Below are the code and all the weights of a small trained network. Each question names an input and a target symbol and asks about switching units off, where a switched-off unit gives its printed mean instead of its output.

import numpy as np


def w(rows, s, z=0):
    codes = np.array(rows[::2]) - 128.0
    scale = np.full(codes.shape[1], s)
    scale[-1] = z or s
    return codes * scale


def f(y):
    return y / 2 * (1 + np.tanh(0.7978845608 * (y + 0.044715 * y**3)))


def softmax(a):
    e = np.exp(a - a.max(-1, keepdims=True))
    return e / e.sum(-1, keepdims=True)


def log_softmax(a):
    a = a - a.max(-1, keepdims=True)
    return a - np.log(np.exp(a).sum(-1, keepdims=True))


def net(x, mask):
    ids = ['ΛΞΩαβγδεζμστψ'.index(c) for c in x.split()]
    T = len(ids)
    res = E[ids] + P[:T]
    u = 0
    for l in range(2):
        r = res
        for j in range(2):
            rows = slice(3 * j, 3 * j + 3)
            q, k, v = (r @ M[l][rows].T for M in (Q, K, V))
            z = softmax(np.where(np.tri(T) > 0, q @ k.T / 3**0.5, -1e9)) @ v
            o = O[l][rows]
            res = res + np.where(mask[u + j], z, o[:, -1]) @ o[:, :-1]
        u += 2
        y = f(res @ A[l][:, :-1].T + A[l][:, -1])
        res = res + np.where(mask[u : u + 12], y, B[l][:, -1]) @ B[l][:, :-1]
        u += 12
    return log_softmax(res[-1] @ U[:, :-1].T + U[:, -1])


Q, K, V, O, A, B = {}, {}, {}, {}, {}, {}
E = w([
[171,85,176,108,108,96],'Λ',
[139,65,89,55,23,217],'Ξ',
[152,92,59,58,191,73],'Ω',
[117,194,141,60,34,66],'α',
[88,189,160,138,99,119],'β',
[111,99,189,203,91,226],'γ',
[230,42,177,49,64,211],'δ',
[110,71,60,56,171,82],'ε',
[197,109,8,122,67,151],'ζ',
[111,60,164,114,82,103],'μ',
[139,40,37,231,45,131],'σ',
[51,173,49,163,93,68],'τ',
[65,71,45,51,140,98],'ψ',
],0.015)
P = w([
[2,242,177,180,157,157],'0',
[49,213,145,145,169,124],'1',
[77,194,127,137,169,118],'2',
[93,178,113,134,163,116],'3',
[107,162,101,126,158,116],'4',
[127,154,93,123,151,118],'5',
[147,140,84,119,143,117],'6',
[156,129,83,116,129,127],'7',
[173,118,75,119,115,131],'8',
[185,108,69,114,100,139],'9',
[196,101,65,113,79,155],'10',
[196,94,66,109,81,162],'11',
],0.0065)
Q[0] = w([
[147,250,156,223,95,108],'L0H0',
[137,122,110,237,157,224],'L0H0',
[109,164,229,45,134,191],'L0H0',
[111,158,82,120,101,183],'L0H1',
[86,24,141,92,72,113],'L0H1',
[83,121,202,173,39,133],'L0H1',
],0.013)
K[0] = w([
[53,170,165,223,254,151],'L0H0',
[143,114,107,187,151,248],'L0H0',
[127,162,230,106,126,180],'L0H0',
[151,155,86,135,118,111],'L0H1',
[149,123,99,83,50,124],'L0H1',
[118,110,166,108,68,91],'L0H1',
],0.016)
V[0] = w([
[163,206,202,114,17,85],'L0H0',
[75,33,44,173,251,221],'L0H0',
[113,155,170,188,29,246],'L0H0',
[58,103,150,140,190,128],'L0H1',
[232,191,126,44,3,165],'L0H1',
[140,7,209,156,140,164],'L0H1',
],0.0049)
O[0] = w([
[181,134,99,139,94,201,164],'L0H0',
[61,115,165,81,189,1,82],'L0H0',
[208,115,64,7,191,42,164],'L0H0',
[101,168,81,110,174,128,68],'L0H1',
[197,87,245,161,64,146,252],'L0H1',
[109,126,162,66,156,25,32],'L0H1',
],0.0047,0.003)
A[0] = w([
[107,205,155,121,124,142,51],'L0N0',
[160,155,143,117,152,85,254],'L0N1',
[97,210,210,189,135,67,71],'L0N2',
[84,113,107,180,118,143,60],'L0N3',
[126,203,182,111,60,42,124],'L0N4',
[127,146,153,75,148,189,50],'L0N5',
[102,192,254,107,173,90,151],'L0N6',
[138,92,127,175,112,164,60],'L0N7',
[136,85,247,223,180,118,73],'L0N8',
[109,77,115,146,187,176,196],'L0N9',
[133,125,120,122,142,117,207],'L0N10',
[95,116,67,116,159,166,160],'L0N11',
],0.011,0.0042)
B[0] = w([
[116,59,153,134,113,113,134],'L0N0',
[98,117,143,172,91,193,171],'L0N1',
[72,127,100,115,249,176,151],'L0N2',
[163,147,152,87,149,80,175],'L0N3',
[72,136,119,146,228,122,197],'L0N4',
[138,141,106,109,175,19,136],'L0N5',
[190,145,149,139,64,125,135],'L0N6',
[177,131,129,98,156,129,170],'L0N7',
[172,130,105,95,64,162,141],'L0N8',
[163,109,188,141,95,138,185],'L0N9',
[141,126,160,139,92,167,184],'L0N10',
[185,120,191,127,73,134,254],'L0N11',
],0.016,0.0032)
Q[1] = w([
[146,62,252,94,90,129],'L1H0',
[129,19,212,156,16,223],'L1H0',
[119,191,92,192,130,32],'L1H0',
[151,157,82,107,201,59],'L1H1',
[153,115,193,166,90,70],'L1H1',
[160,120,101,176,120,124],'L1H1',
],0.022)
K[1] = w([
[195,11,84,48,64,66],'L1H0',
[193,23,15,169,154,143],'L1H0',
[78,195,172,163,156,49],'L1H0',
[74,254,182,137,141,99],'L1H1',
[207,139,47,133,150,62],'L1H1',
[148,118,81,193,113,174],'L1H1',
],0.016)
V[1] = w([
[102,175,61,65,32,163],'L1H0',
[141,183,44,190,102,164],'L1H0',
[157,149,172,250,72,62],'L1H0',
[105,103,156,145,145,123],'L1H1',
[148,225,112,149,102,83],'L1H1',
[73,57,180,178,135,242],'L1H1',
],0.011)
O[1] = w([
[50,154,205,62,107,206,250],'L1H0',
[92,76,143,171,154,253,93],'L1H0',
[128,22,169,222,201,85,138],'L1H0',
[142,133,138,166,131,124,13],'L1H1',
[151,91,132,116,46,174,28],'L1H1',
[170,212,187,148,254,151,126],'L1H1',
],0.0075,0.0023)
A[1] = w([
[170,155,92,178,102,45,4],'L1N0',
[200,51,161,131,131,145,166],'L1N1',
[191,92,144,95,185,80,31],'L1N2',
[41,196,152,196,196,94,231],'L1N3',
[11,145,195,98,235,49,106],'L1N4',
[109,165,91,150,35,38,182],'L1N5',
[25,101,71,114,197,141,44],'L1N6',
[96,84,136,126,168,210,37],'L1N7',
[140,130,82,157,166,156,180],'L1N8',
[217,78,135,79,96,118,43],'L1N9',
[201,127,142,167,39,69,253],'L1N10',
[134,163,174,180,166,97,18],'L1N11',
],0.011,0.0042)
B[1] = w([
[109,112,199,106,89,122,161],'L1N0',
[184,155,151,128,121,90,219],'L1N1',
[94,111,82,127,104,185,157],'L1N2',
[126,5,140,169,112,204,208],'L1N3',
[44,181,139,92,137,34,177],'L1N4',
[157,140,133,164,148,169,203],'L1N5',
[177,133,174,67,114,91,152],'L1N6',
[120,159,55,165,112,108,168],'L1N7',
[96,192,131,138,143,91,152],'L1N8',
[89,131,164,179,141,129,223],'L1N9',
[111,142,50,90,169,119,248],'L1N10',
[184,136,94,67,78,132,150],'L1N11',
],0.017,0.015)
U = w([
[81,167,96,171,33,84,98],'Λ',
[58,218,133,130,141,66,59],'Ξ',
[126,112,79,43,95,90,43],'Ω',
[138,108,79,167,174,41,123],'α',
[110,143,120,111,146,120,51],'β',
[101,161,41,77,255,193,253],'γ',
[137,217,230,145,190,117,241],'δ',
[101,172,168,33,100,187,153],'ε',
[36,111,153,139,158,107,200],'ζ',
[153,80,93,50,128,132,76],'μ',
[177,94,128,68,148,153,102],'σ',
[107,149,130,111,148,123,53],'τ',
[124,85,144,177,216,222,116],'ψ',
],0.0061,0.0034)

Each question gives the input, a string of symbols that net reads in full, and the target symbol t.
The units are the heads (3 rows each of Q, K, V and O) and the neurons (one row each of A and B). Each row of codes is followed by its name. A weight is (code - 128) times the scale printed after its matrix; where a second scale follows, it is the last column's (O, A, B and U).
mask holds one flag per unit, layer by layer, with each layer's heads first. A switched-off unit (its flag False) gives its mean, the last column of its rows in O or B, instead of its output. The means were averaged over made-up inputs and are rounded, as every weight is.
A unit's drop is (log p(t) with every unit on - log p(t) with that unit switched off) / (log p(t) with every unit on - log p(t) with every unit switched off).
The circuit of an input: a set's keep is (log p(t) with only the set's units on - log p(t) with every unit switched off) / (log p(t) with every unit on - log p(t) with every unit switched off). Starting from the 12 units with the biggest drops (on a tie, the unit counted first), units are removed one at a time, each time the one whose removal leaves the highest keep (on an exact tie, the one counted first), for as long as the keep stays at least 0.8.
circuit, biggest first: the units of the circuit, biggest drop first
k most important neurons: the k neurons with the biggest drops, biggest first
k most important neurons of layer l: the k neurons of layer l with the biggest drops, biggest first
which heads matter: for each layer, one digit per head in row order, 1 if its drop is at least 0.15 and else 0, layers parted by /
input ε δ ε μ ε ζ δ τ, target ζ: which heads matter => 10 / 00
input α β β μ σ μ γ ψ τ ζ β Ω, target Λ: which heads matter => 00 / 10
input ψ δ τ μ Λ β μ ψ γ Ξ, target ε: circuit, biggest first => [L1H0]
input ψ α σ Ξ ψ, target ε: circuit, biggest first => [L0H0, L1H0]
input Λ ζ Ξ ε ψ Ω δ Λ, target γ: circuit, biggest first => [L1N10, L1H0, L0N5, L1N5]
input μ Λ τ μ ε ψ μ ε, target Ω: which heads matter => 11 / 11
input Ξ τ τ β σ Ω ψ μ ζ μ, target Λ: 2 most important neurons => [L1N7, L1N10]
input γ δ Ξ μ δ, target γ: circuit, biggest first => [L1N10, L1H0, L0N5, L1N2]
input τ β ε, target Ω: 3 most important neurons => [L1N11, L0N11, L0N9]
input δ γ ε μ, target γ: 3 most important neurons => [L0N5, L0N6, L1N10]
input α τ τ γ α, target ψ: 3 most important neurons of layer 1 => [L1N3, L1N10, L1N4]
input α μ ψ γ ψ, target δ: 2 most important neurons => [L0N11, L0N9]
input τ τ Λ α δ α τ ψ β ψ μ, target δ: circuit, biggest first => [L0H0, L1N3, L1H1]
input Ξ Λ ψ δ ψ ψ τ σ Ω β σ ε, target α: 2 most important neurons => [L1N1, L1N3]
input μ γ ψ ψ, target Ξ: circuit, biggest first => [L0H0, L1N4]
input δ ε Ξ τ δ ε γ, target γ: circuit, biggest first => [L1N10, L1H0, L0N5, L0N8]
input τ α Λ, target δ: which heads matter => 10 / 11
input ψ Ξ Λ Ξ τ τ ψ, target ε: circuit, biggest first => [L1H0, L1N10]
input Λ τ δ β ε α σ Λ, target α: 2 most important neurons of layer 1 => [L1N1, L1N10]
input μ ε β γ, target σ: which heads matter => 11 / 11
input β ψ α ψ τ δ Ω γ ε δ σ τ, target ψ: circuit, biggest first => [L1N3, L1H1]
input τ τ ψ Ξ γ, target ε: circuit, biggest first => [L1H0]
input τ Λ τ μ α γ ε Ω α ψ γ σ, target α: 4 most important neurons => [L1N1, L1N10, L1N9, L1N3]
input Λ σ ψ ζ ε ψ ψ, target Λ: which heads matter => 00 / 10
input σ δ ψ μ δ ζ τ Ξ, target ε: circuit, biggest first => [L1H0, L0H0]
input β β τ σ ψ ε μ γ Λ ψ, target α: 2 most important neurons => [L1N1, L1N10]
